Below are the code and all the weights of a small trained network. Each question names an input and a class and asks about switching units off, where a switched-off unit gives its printed mean instead of its output.

import numpy as np


def w(rows, s, z=0):
    codes = np.array(rows[::2]) - 128.0
    scale = np.full(codes.shape[1], s)
    scale[-1] = z or s
    return codes * scale


def norm(h):
    return h / np.sqrt((h * h).mean(-1, keepdims=True) + 1e-5)


def f(y):
    return np.maximum(y, 0)


def log_softmax(a):
    a = a - a.max(-1, keepdims=True)
    return a - np.log(np.exp(a).sum(-1, keepdims=True))


def net(x, mask):
    res = np.array(x, float).reshape(1, 2) / 4 @ E
    u = 0
    for l in range(4):
        y = f(norm(res) @ A[l][:, :-1].T + A[l][:, -1])
        res = res + np.where(mask[u : u + 9], y, B[l][:, -1]) @ B[l][:, :-1]
        u += 9
    return log_softmax(norm(res)[-1] @ U[:, :-1].T + U[:, -1])


A, B = {}, {}
E = w([
[111,124,166,30],'x0',
[130,137,255,157],'x1',
],0.0076)
A[0] = w([
[81,174,206,148,3],'L0N1',
[145,102,100,191,73],'L0N2',
[123,130,167,45,96],'L0N3',
[55,67,103,102,179],'L0N4',
[77,2,104,119,190],'L0N5',
[173,146,88,70,131],'L0N6',
[101,221,231,177,33],'L0N7',
[147,15,79,156,66],'L0N8',
[223,160,166,137,12],'L0N9',
],0.0087,0.0018)
B[0] = w([
[254,126,172,129,206],'L0N1',
[88,199,249,235,185],'L0N2',
[127,233,65,121,212],'L0N3',
[216,162,216,170,187],'L0N4',
[118,172,188,116,182],'L0N5',
[194,48,221,120,195],'L0N6',
[137,7,143,132,254],'L0N7',
[202,87,147,125,181],'L0N8',
[199,100,117,179,162],'L0N9',
],0.0044,0.0053)
A[1] = w([
[138,72,120,121,141],'L1N1',
[152,128,188,96,62],'L1N2',
[108,100,165,178,3],'L1N3',
[165,95,7,117,149],'L1N4',
[134,70,115,125,35],'L1N5',
[167,158,92,114,156],'L1N6',
[117,134,138,172,202],'L1N7',
[93,109,94,181,57],'L1N8',
[149,146,166,133,103],'L1N9',
],0.013,0.0026)
B[1] = w([
[150,97,115,188,174],'L1N1',
[163,130,99,136,254],'L1N2',
[157,133,143,115,198],'L1N3',
[205,65,254,152,233],'L1N4',
[47,222,77,138,143],'L1N5',
[135,16,181,169,196],'L1N6',
[128,128,91,56,207],'L1N7',
[98,209,171,147,168],'L1N8',
[116,51,77,132,210],'L1N9',
],0.0073,0.0055)
A[2] = w([
[135,156,145,30,240],'L2N1',
[172,142,137,121,6],'L2N2',
[211,80,137,181,109],'L2N3',
[132,164,127,82,83],'L2N4',
[116,153,85,2,69],'L2N5',
[178,187,142,113,113],'L2N6',
[108,194,143,128,141],'L2N7',
[130,160,96,76,180],'L2N8',
[175,104,152,143,73],'L2N9',
],0.01,0.0014)
B[2] = w([
[181,168,94,137,159],'L2N1',
[107,113,124,144,149],'L2N2',
[107,160,81,97,247],'L2N3',
[52,253,48,96,135],'L2N4',
[97,235,137,80,146],'L2N5',
[75,119,142,125,145],'L2N6',
[118,124,146,78,133],'L2N7',
[185,116,208,1,135],'L2N8',
[118,104,140,121,197],'L2N9',
],0.0094,0.012)
A[3] = w([
[158,200,136,140,143],'L3N1',
[43,90,65,104,175],'L3N2',
[132,18,161,69,142],'L3N3',
[128,124,86,76,148],'L3N4',
[213,166,152,106,111],'L3N5',
[145,121,33,207,250],'L3N6',
[91,153,91,254,81],'L3N7',
[142,211,131,195,92],'L3N8',
[139,87,163,135,79],'L3N9',
],0.0096,0.0021)
B[3] = w([
[12,226,115,34,162],'L3N1',
[142,19,7,254,148],'L3N2',
[148,152,190,201,255],'L3N3',
[40,127,136,133,174],'L3N4',
[115,122,108,177,203],'L3N5',
[50,173,88,65,186],'L3N6',
[108,167,163,17,164],'L3N7',
[162,208,64,36,159],'L3N8',
[184,131,173,151,180],'L3N9',
],0.007,0.0073)
U = w([
[214,104,222,207,144],'0',
[93,250,132,30,138],'1',
[55,88,16,198,129],'2',
[68,94,160,114,5],'3',
],0.021,0.029)

Each question gives the input, the list of numbers given to net, and the class t.
The units are the neurons (one row each of A and B). Each row of codes is followed by its name. A weight is (code - 128) times the scale printed after its matrix; where a second scale follows, it is the last column's (A, B and U).
mask holds one flag per neuron, layer by layer. A switched-off neuron (its flag False) gives its mean, the last column of its row in B, instead of its output. The means were averaged over made-up inputs and are rounded, as every weight is.
A unit's drop is (log p(t) with every unit on - log p(t) with that unit switched off) / (log p(t) with every unit on - log p(t) with every unit switched off).
unit that matters most: the unit with the biggest drop
k most important neurons: the k neurons with the biggest drops, biggest first
drop of u: that unit's drop, to one decimal
input [3,2], class 2: unit that matters most => L1N4
input [-7,6], class 1: 2 most important neurons => [L1N4 L1N6]
input [0,3], class 2: 2 most important neurons => [L1N4 L2N3]
input [-3,2], class 2: 3 most important neurons => [L1N4 L1N7 L2N3]
input [3,3], class 2: 2 most important neurons => [L1N4 L0N3]
input [-8,-7], class 1: 2 most important neurons => [L0N2 L1N8]
input [-6,-6], class 0: 3 most important neurons => [L1N4 L0N8 L1N6]
input [2,3], class 2: 3 most important neurons => [L1N4 L2N3 L1N6]
input [-7,-7], class 0: 3 most important neurons => [L1N4 L0N8 L1N6]
input [6,-6], class 0: 2 most important neurons => [L1N6 L0N2]
input [-5,-5], class 0: 2 most important neurons => [L1N4 L0N8]
input [-1,-7], class 0: drop of L1N4 => 1.2
input [0,-8], class 0: drop of L1N4 => 1.1
input [-1,2], class 2: drop of L1N4 => 0.7
input [-5,-3], class 1: drop of L0N2 => 2.4
input [-8,-6], class 1: unit that matters most => L0N2
